In the rows, 128 means zero.
Each row is followed by its group and then its class within the group.
[  4 137  80 109  99 115  76 146  78  74 123 124 118 112 160  99  73 137
 164 120  98 131 113 176 112 105  98 150 128 121 129 174 120  84 104 120]
GM > V
[ 23 113  84 110  94  91  74 129 108 232 133 145 110 154 195 157  57 125
 171 125 108 123 111 169 144  97 113  92 142 174  77 182 128  94 202 106]
JL > X
[ 47  93 104 123 102 111  71 115 105 131 113 139 132 139 111 139  32 130
 119 118 121 118 121 135 123  96 126 151 149 131 138 144 115 101 112 123]
GM > S
[ 61 127 111 111  82  61 105 136 105 205 145 112 117 148 156 127  51 120
 157 150  99 136 110 166 152 102 100  94 150 132  78 180 135 102 189 111]
JL > X
[105 124 108  97 114 112 102 120  99 160 123 142  95 182 123 136 113 140
 140 137 147  94 129 140 140 134 145 178 135 119 105 128 141  81 168 129]
Zs > D
[ 60 129 112 107 114 134 120 135 116 127 142 123 103 163 162 105 137 144
 158 123 127 104 119 173 134 148 143 163 113 127 168 149 128  68 139 123]
Zs > D
[ 77 146 117 120 102 130  96 133  91 118 125 136 133 150 104 131  47 136
 129 126 127  96 120 132 128 107 130 164 128 128 124 118 127 133  98 124]
GM > S
[ 72 117 111 123  69 141 149 126 100 100 121 109 127  77 179  89  64 140
 137 124  77 140 114 188 110 103  93 132 155 119  84 159 121  63 167 145]
JL > R
[ 18 127  94 117  96 108  46 142 112 133  93 129 103 164 148 138  83 135
 154 105 124 110 124 146 117 107 113 134 126 149 109 151 126 114  94 118]
GM > V
[ 46 123 119 111 119 117 132 130 106 132 124 116 120 130 144 102 149 161
 114 117 146 115 121 119 130 137 136 156 119  88  99 118 129 103 111 130]
Zs > D
[ 34 141 113 121 110 139  66 142  92 114 113 139 135 151 103 118  79 126
 141 110 129 113 114 141 117 107 139 156 139 125 160 148 122 121  88 117]
GM > K
[101  88  99 102  92 132 144 147  84 108 126 132  99 114 115  98 115 122
 116 116 131 121 137 198 124 138 140 157 140 114 123 136 122  72 166 118]
Zs > J
[ 27 130 106 120 103 117  86 136  97  93 123 137 113  93 124 108  82 127
 147 109 106 124 116 154 109  98 117 140 136 127 100 162 125  99 125 119]
GM > V
[ 31 125  86 129  99 111  68 148 100 147 118 134 131 127 112 139  80 111
 145  91 136 106 116 148  76  88 151 168 141 119 107 161 117 104  73 123]
GM > K
[ 35 128  93 109 106  87  52 155 123 185 123 135 128 179 156 186  69 128
 142 115 106  97 102 148 117 108 128 150 134 141  89 156 137 118 102 105]
GM > K
[ 15 129  60 121  93 114  82 136 127 121 121 127  99 121  96 126 107 120
 162 121  98 123 114 169 128 116 114 161 155 128 102 160 115  93  65 129]
GM > V
[ 60 128 109 109 110  98  86 130 113 198 136 140 111 168 109 133 133 115
 163 120 145  95 131 154 132 126 147 149 109 139 109 134 127  54 150 105]
Zs > D
[ 80 130 110 100  96 122  89 117  98 179 103 133  83 151 188 131 155 129
 138 123 127 110 125 150 149 122 162 144 125 139 111 136 146  59 136 123]
Zs > D
[ 46 135  97 119 103 112 118 120 101 112 130 131 128 130 128 116  67 129
 132 121 100 129 133 173 126 113 118 163 135 130 124 158 128 111 109 122]
GM > S
[ 21 136  91 127 114 130 100 144 111  64 123 112 118 112 134 109  48 135
 136 112  97 123 102 183 108 109 117 173 168 116 118 142 120  66  89 130]
GM > V
[100 158 120 118  98  81  60 132  99 187 126 163 134 196  94 188  37 142
 112 107 124 109 149  97 132 103 141 162 119 156 136 137 128 126 125 112]
GM > S
[ 79 146  90 109  97 107 104 124 103 155 149 137 110 176 151 114 114 119
 149 131 126 103 128 155 133 137 137 131 119 140 105 151 128  95 170 105]
Zs > W
[  4 132  83 126  90  90  75 131  86 153 126 159 113 129 139 123  51 122
 155 124  89 129 108 181 131  94 109 149 149 144  92 192 115 103 132 107]
GM > S
[ 39 116  92 127 105 114  76 139 108 105 124 128 104 116 142 124  68 116
 147 113  92 119 111 161 114 112 125 159 119 126 115 158 118 107  97 123]
GM > K
[ 26 145 115 126 119 106  74 142 107 122 122 136 109 175 126 114  66 143
 158 118 109 113 111 157 115 100 123 167 123 140  99 157 132 119  89 113]
GM > K
[ 69 127  93 114 105 143 138 129  92  60 124 136 106  98 122  64 138 124
 133 118 118 133 112 181 115 159 129 176 139 111 106 124 123  50 120 133]
Zs > J
